Each row has a class, written as a number after it.
[  41 -189  290  124  373   72 -166   94  226 -307   50    9   94   85
 -124   17  -29  -35  141   84   65 -218  341  -47  136  171   18  -56
 -183   24   26 -120 -193] => 1
[-235 -241  -61 -208 -257  290  -76  -22 -405  347  474  266  312  162
  117 -164 -388 -110   93  118  150  -30  372   96  343   67   38  250
  156   97   47 -325  150] => 1
[ 198   80 -451 -177 -342 -133  226   47 -517  213 -521   42  509 -112
 -337   82 -266  187   76 -106  -94 -374  -67  155  267  111  270  -10
   47  336 -392 -306 -203] => 3
[-253  430  605   78  -28  134  566 -251   58  311  139 -197  182  -75
 -371  260   79  490  317 -106 -160 -132 -140 -180  -60  221  159 -281
  369  131 -133 -189  -44] => 5
[ 334    6  -95 -169  162 -170  -14  212 -130   -9 -194 -110 -318  250
  336 -126   14  218  -19  106   56  197  241  -17  -70 -233 -154   93
 -357 -130  -48  170  106] => 0
[-338 -314  392 -223  351  -75   89 -130  -77  204  509    3  281  161
  258 -192 -248  -89  258  215  -58   54 -205 -158   47  161  192  199
  -13 -327  155  196   -7] => 6
[-266  -20  255 -326 -221  -97  -42   60  108  350  689 -225   97   15
 -477  480  265  -77  328  234 -287 -106  239  218   74 -106 -108  -58
 -633  133   96 -138  111] => 2
[  -7   67  265  279  137  -67  -86  -15  326 -169 -110   11  232  257
 -121 -262   33  222  331  -74  -51  -59  386  -42   86  347  256   30
  -68  -52  102  -73 -218] => 2
[ 167 -300   99 -109  322 -108   43   10  -22 -121  111  151  -48  128
  359 -148  -12  170  -31  183  -15   11  280  -29 -145 -343  146  149
 -241 -108 -156   88  100] => 0
[ 253  362 -367 -209  218  192 -155  -83  124  -70 -421  -76 -264 -135
 -331  277  188  149  146   96 -193 -101  249   35 -124  342  110   -8
  293   16  -60   -5 -132] => 7
[  81 -101  226  414  109 -110 -108   -6   58  -58 -129  -70  148   54
  168 -177  -66  152    3    2   -4 -146  236  -21  222  154  206   31
  -67   -6   73  -22  -38] => 0
[ 414 -116 -142  -17    8 -144    1   93 -489 -125   75  109  -17  235
  193  -52 -166   89   49  333  104  -26  131  -41  -70 -362 -201  -19
  189   -8 -205 -124 -148] => 8
[ 285 -187  113  392  298    9 -320   23  -82 -402  -51   -2  245   42
  237 -111    8   46  -61   20   64 -210  256  101  229   59  136 -108
 -249 -130 -137  -20 -135] => 2
[ 149  -86  201  349  116 -128 -120   92    2 -145  -76  -69  271  223
   94  -48  -45   93  111   66  -34 -211  281   80  177  147   64 -103
   -1  -57  -18 -162 -145] => 9
[  27 -271  181  249  106   92 -186   90  107 -211 -309    4   79   60
  -61 -121 -164   22   66  -74   26 -197  347   23  348  304  218 -101
 -471   48  -77   81   62] => 8
[ 164  144  -94 -159  299   47  -17  104 -256 -107 -198  211  205 -124
    6   60   16   17 -111   72  -35   -6   83   30    3 -184 -142  -59
  299  -14 -334 -255  -31] => 3
[  34 -134 -243 -323   98  113 -226  263 -244 -222  -92  166 -343   98
   70 -197 -298 -100 -158  296  151  -32  287   66   43 -359 -107   99
 -476  -71 -115 -123  501] => 6
[  70   39  140  108 -200 -173  471 -373 -578  441   15 -167  289  -60
  432   67 -108  372  176  108 -174   17  129 -197  134  128  481  109
  283    0 -205  105  112] => 0
[ 180  -13   41  429  305   52 -312  -83   87 -486 -378  -30  -83   38
  255   49  122  -34 -113   94   -3 -174  299 -131  109  255   85 -167
   58 -165 -121  -61   29] => 9
[ 186 -558  -87   26 -195 -118  112   16 -314   88  391  126   47 -163
  304   50  -91 -100 -174   -7  123  -28  121  -59  103 -351 -124  -44
 -145  171 -121   41    0] => 3
[ 102    7  -32 -182  169 -208  -94  127   48  171  -36   22 -199  112
  248   10  111   73   31   89  -63  150  408   54 -118 -171  -28  255
 -260   59   60  100  -10] => 4
[  50  -35 -499 -426  369 -299 -350  366 -184 -231 -100  246 -433 -106
  -44  339  -96 -379 -340  -24  195  -59  251  208 -204   90 -271  117
 -457  151  -99 -187  -24] => 8
[  34 -149   74 -153  -58  146  163  -30 -114  104  243   94   36  189
  164 -340 -289  234  203   26  155  -85  -70   54  164 -428  -57   90
 -169  -20 -125  -38  237] => 4
[  59 -159  103  327   87  198 -112    3 -206 -216   43  193  315   55
  146   20  -60   81 -230   -4  211 -259  216  138  228  -21  149 -194
 -187   -3 -184 -150  134] => 9
[ 383  191 -248 -331  287 -631   22 -118 -476   91  -49  111 -133 -320
  354    6   69  119   33  208  -98  106  178   55 -345 -405   25  263
  401 -159 -226   33  -42] => 3
[ 629 -152 -206    5  -88 -374 -275  268 -316 -225 -324  200 -141  263
  229 -105 -191  -33  -53  306  183  257  478  298   -7 -561 -284  179
 -249 -324  -14 -148  -16] => 5
[-120   83 -266 -614  140 -243  218 -236 -653  202  189  317  330 -142
   13  210   -3  -46  -49   86  -90 -172   -6  187 -183 -218  109  116
  154  248 -539 -198 -309] => 9
[ 167  643 -289 -393 -305 -503  274  -92 -355  476  291  104 -134 -206
  -75 -118  248  401  366  -52 -244  379 -210  369 -573    4  155  117
  394  -22  -18  440 -273] => 6
[ 213 -289  190  437  386   44 -107   21  172 -267 -299 -150 -218   -3
  331    6  -71   46    1  -25  -30 -234  214 -149  211   31   97  -41
 -164   70 -124  112  250] => 0
[ 213 -173   57  -10   18  -58  -75  415 -157  -74 -126   30 -401  148
  163 -352 -192  190 -110  180  158    8  650  169  270 -149    3  237
 -177  227  -84  -12  365] => 5
[ 565  -67  -54  -88   80 -150 -181  303 -202 -288 -331   22 -130  151
   -8  -39  -61   63  -15   76  240   96  346  337   61 -523 -120   76
 -421 -158 -149 -110   90] => 6
[  -7  324 -153 -371   35 -356   30   47 -235 -102 -225  455  168  164
  -20 -228  269  222  -20  128  110 -112  349  116 -188  230  309  -23
   71  123 -265  -25 -361] => 7
[-162  -71  234  190  209   76 -197  -95  256 -152   10 -174  101   24
  -66  118  109   24   27   10  -76 -222  172   75  205  145   68  -44
 -283  -29   10    4  -41] => 7
[ 591 -128 -212  -21 -230  -92  142  394 -449   26  248   30 -132  281
   52 -233 -405   91  172  151  231  174  143  311   57 -526 -341  -44
 -383    8   59   71   76] => 4
[-104  -30  -80 -267  146 -316  101 -246 -492  237  284  466  181 -278
  525  -64 -191  -37  -40  256 -116  -54  186   99 -164  -25  174  116
  469 -112 -190   27  -60] => 8
[ 400  -47 -148 -113  -71 -209 -197  248  -91   26  -20  -94 -495   45
  120   45  -94   32   98  144  124  142  504  342  -60 -448 -258  173
 -280  -63  145  142  210] => 6
[  83  564 -121 -484  157 -162  -86  189   -3  -67  261    3 -410  -25
 -216   48  276  108  195  119  -81  183  560  325 -337  -84  -45  260
  -13   86  -29 -277   95] => 1
[-260  -65  148   56   22  354 -140   92  201 -206  202   -4  -16   73
 -454   73  -32    1   98  -68   80 -186  248   25  197  207  -31 -201
 -485  138  -43 -132  224] => 9
[ 172   68   59 -130  137 -396   38   93 -407   54  434  172 -255  -38
  326  -87 -144  208   51  384  136   78  450  113 -170 -683 -158  239
  -13  -58  -88  -96  401] => 4
[ 147   72 -120 -250 -258 -106  -69  344 -305  110  394  299 -478   85
   74  -52 -156  -88   10  267  118  369  192  271 -318 -559 -309   20
 -611  -96  104  -30  453] => 9
[ 430 -289 -168   33   37   74 -246  208 -255 -282  188  237 -116    9
  393 -101 -196  -75 -159  388  151  -76  135   87   27 -362 -137  -59
   17 -294  -56 -162  262] => 4
[ 170  166 -275 -264    7 -381  -16    5 -178 -129 -498  361  -25  -63
  188 -618 -147  -17  112  138 -132    1 -492   74 -317  -27  211   43
  161 -126 -163  323 -345] => 10
[ 255 -171  -45   45  -68  -59  -92    4 -175   30  365 -149 -156   33
   61   -5 -188   11   14  -27  142   17 -228  124   34 -693 -459   20
 -402  -45   15 -139   33] => 8
[ 591   19 -314 -147  149 -210  -63  150 -547 -233 -180  -20 -161  155
  224  402   75   21 -246  113  139   90  273  171  -55 -584 -481 -166
 -163 -141 -410 -287   19] => 6
[  89  249 -118 -509   13 -211 -208  252 -169  222  344  259 -184  161
 -121  288  200  -55  291  259 -183   75  507  569 -319   50  -40   77
 -387  112   -5   51 -181] => 5
[  25  265   78  -43 -382  -80  371  160 -241  138  150 -111  -37  -94
 -127  341   57  268  313  114 -121  138   66  119  -22  -53 -119  -93
 -373  266 -215  272  -78] => 4
[ 293 -106 -134  -48   25   38  255  -30 -197   68  -67  -98 -331   63
  159  -41  -58  292   43  148   18  124  -11 -154 -152 -362  -21  111
  309   60 -157  306  213] => 7
[ 274 -187  -14  404  111 -126  -62   30 -162 -137 -173   -6  228  124
  123   35 -125  131  -37  -19   65 -253   97   18  291   79   39 -195
 -202   -3 -133  -27  -35] => 4
[ 392 -144 -103  155  243  -62 -122  -11 -203 -235  -75 -113 -371   81
  239   38  -30   55   -3  157  -29  -99  124  -86  -99 -127  -14  -65
   76  -15 -184   82  139] => 8
[  25 -316  144  399  270  350 -384   93   94 -321 -288  -59   12   -1
   50    9 -213  -13 -144   12   76 -280  357  -62  416  340  137 -153
 -213  -99  -51  -24  368] => 10
[-364   61    7 -480  -95 -124  494 -411 -105  636  381   36    1    2
  -52 -368   45  207  379  -68 -270  195 -331  -74 -186  214  433  310
  292  255    0  544 -223] => 7
[ 459 -181 -192  159   19 -259 -171   62 -254  -38   55   35   40  273
  145  162  -66  100  144  293  -34  -97  424  108   69 -301 -197  -22
  -77 -111  -63 -193    4] => 7
[ 307 -153   73   97   54   37  127  129 -360  -84 -144   34  -35  256
  200 -239 -224   56 -129  180  148  133  231  -25  226 -437 -148   50
   13   12 -155 -201  185] => 3
[ 395 -231  -93 -240  334 -152  -13  369 -468 -192  -64  287 -103  -55
  271 -217 -251  171 -130   50  244  106  293  256  -16 -288   35   25
 -447  -98 -348  325  236] => 4
[-152  114  209  186  -64 -198   11 -297 -135  467  641  -57    2  309
  240  271  130  -46  125  297 -182 -101  306   70   46  312   -2  -20
  218   63  346 -230 -206] => 5
[ 141   13 -161 -223  185  -34 -168   25  125 -130  -22  -44 -191  148
 -142 -138   57  -37   57   26  -11   34  322   26  -15 -216  -50  168
 -441    9   48 -213   55] => 5
[ 429   -5 -358 -187   24 -226 -312  123 -146 -447 -601  -25   33  233
  -36  -75   -5  -32 -141  122  143   13  146  182 -200 -182  105   65
 -248 -359  -82  -27 -158] => 10
[ 203 -163   95 -224  528 -189 -182   82  139 -405  -21  -75 -559  341
  329 -234   24  -91  -23  154  117  232  308   -2 -182 -326 -273  299
  -90 -157  -55   54 -159] => 4
[ 393 -303  148   12  152 -119 -190  201 -423 -301  364   31 -263   98
  351  -21 -112 -105 -126  117  287  187  -58  157 -111 -899 -380   36
 -541 -174 -220  -99  179] => 6
[  78  -47  -15   38   12   84  -70 -264  -79 -150   94  -36   95 -106
   95  -13   67 -124 -151    5  110   17  -36 -215   33 -268 -100  -24
  179 -141  -27 -297  -42] => 8
[ 307 -300  -70  -81  307  -20 -295  131  -59 -155 -103 -113 -455   40
  327  152   68 -103 -210   87  141   -1  149   40   58 -290 -189   95
 -428  -60  -81  138  227] => 1
[ 582 -110 -201 -189   30 -365 -108  154 -566  -78  150   93 -235  169
  153 -139 -239   96  215  172  108  117  233  351 -200 -493  -68  104
 -483 -129 -154   85  -31] => 3
[-520   94  -65   40 -388 -156  383 -142 -127  572   10 -256  419   42
 -368  114 -131  340  242 -392 -359   33 -488   23  168   78  -21  103
 -123  378 -286  227  -29] => 4
[  36 -259 -215 -307  107  128  361  147 -343   -7 -265  416  -19  -84
  453 -339 -468  -86 -224  119  -27  -77 -335  -58   55 -115   49   13
  -59  177 -358   61  -51] => 8
[  20   -5  239  436  220  120    8 -292  -39 -163   -3 -181  -18   28
  137  163  -15  140    4 -109  -52  -95  -55 -168  149  122  -34 -159
  -59    7 -175  -82 -104] => 10
[ -75 -212  197  224   50   84  -55  -10  -12 -121   95  -23  391  107
   90   -9  -76  126   47  -62  -23 -248  249   95  401  104   67  -92
 -405   39 -194 -132  -61] => 2
[ -31  -41   70  277  205  125 -229  -19  217 -339 -399 -170   40   35
 -275  123  -41  -22   -4 -156   -5 -220   93  -13  217  133   57  -75
 -334   -3 -107 -183  109] => 3
[  60  -49 -494 -194 -176  156  177   82 -556  267  -16  385  312 -122
 -124 -114 -416  108    4  112 -133  -98  -41  -96  -99  174  254 -118
   65  197 -172   13   27] => 10
[ -56  -18  156  222  159  133 -417   82  299 -488 -358   91 -102  201
  -44 -187   97  -10  -23  194  -10 -132  371   61  167  185  184    1
 -327 -114  -56  -45  157] => 0
[-359   93  -61 -227 -208 -322  111   81  -99  355  787  -12    0   34
  122  275 -103  130  391  456 -339 -155  317  332 -301   80  120  292
 -139  115  168  138   52] => 9
[-690   -4  139 -615  243  303  303 -169 -380  282  485  274 -107 -357
  160 -139 -474   -9   -1  -43   48  -22 -319   45  -73  182  269  329
 -156  237 -266  216   65] => 2
[ 131  126 -336 -305  141 -342  -46   14 -499   19  265  421  361 -136
  105  -35 -126   37  208  -72  -60  -41  332  277 -187  338  294   87
 -242   54 -221  -80 -427] => 10
[-306  257 -165 -427 -228  190   80  -33 -535  285  339   80  438   -9
  -46  -67  -84   13   73   19   -3  207 -228  250   88  -74  -80   96
 -102  -18 -187  119  -74] => 7
[  85  220  -10  -55  344   17 -138 -212 -212 -113  -18  171  130 -151
  312   97  -10  -72  -92   65 -141   89 -155  282 -192 -175   41   25
  161 -395 -172 -127  -80] => 6
[  24  -22  -10  164  186  -20  -22  -99 -137    6 -200  -70 -379  229
  385   33 -115   49 -150  -12   28  151   67 -178 -165 -215 -195   96
    1    7  -89    4   79] => 9
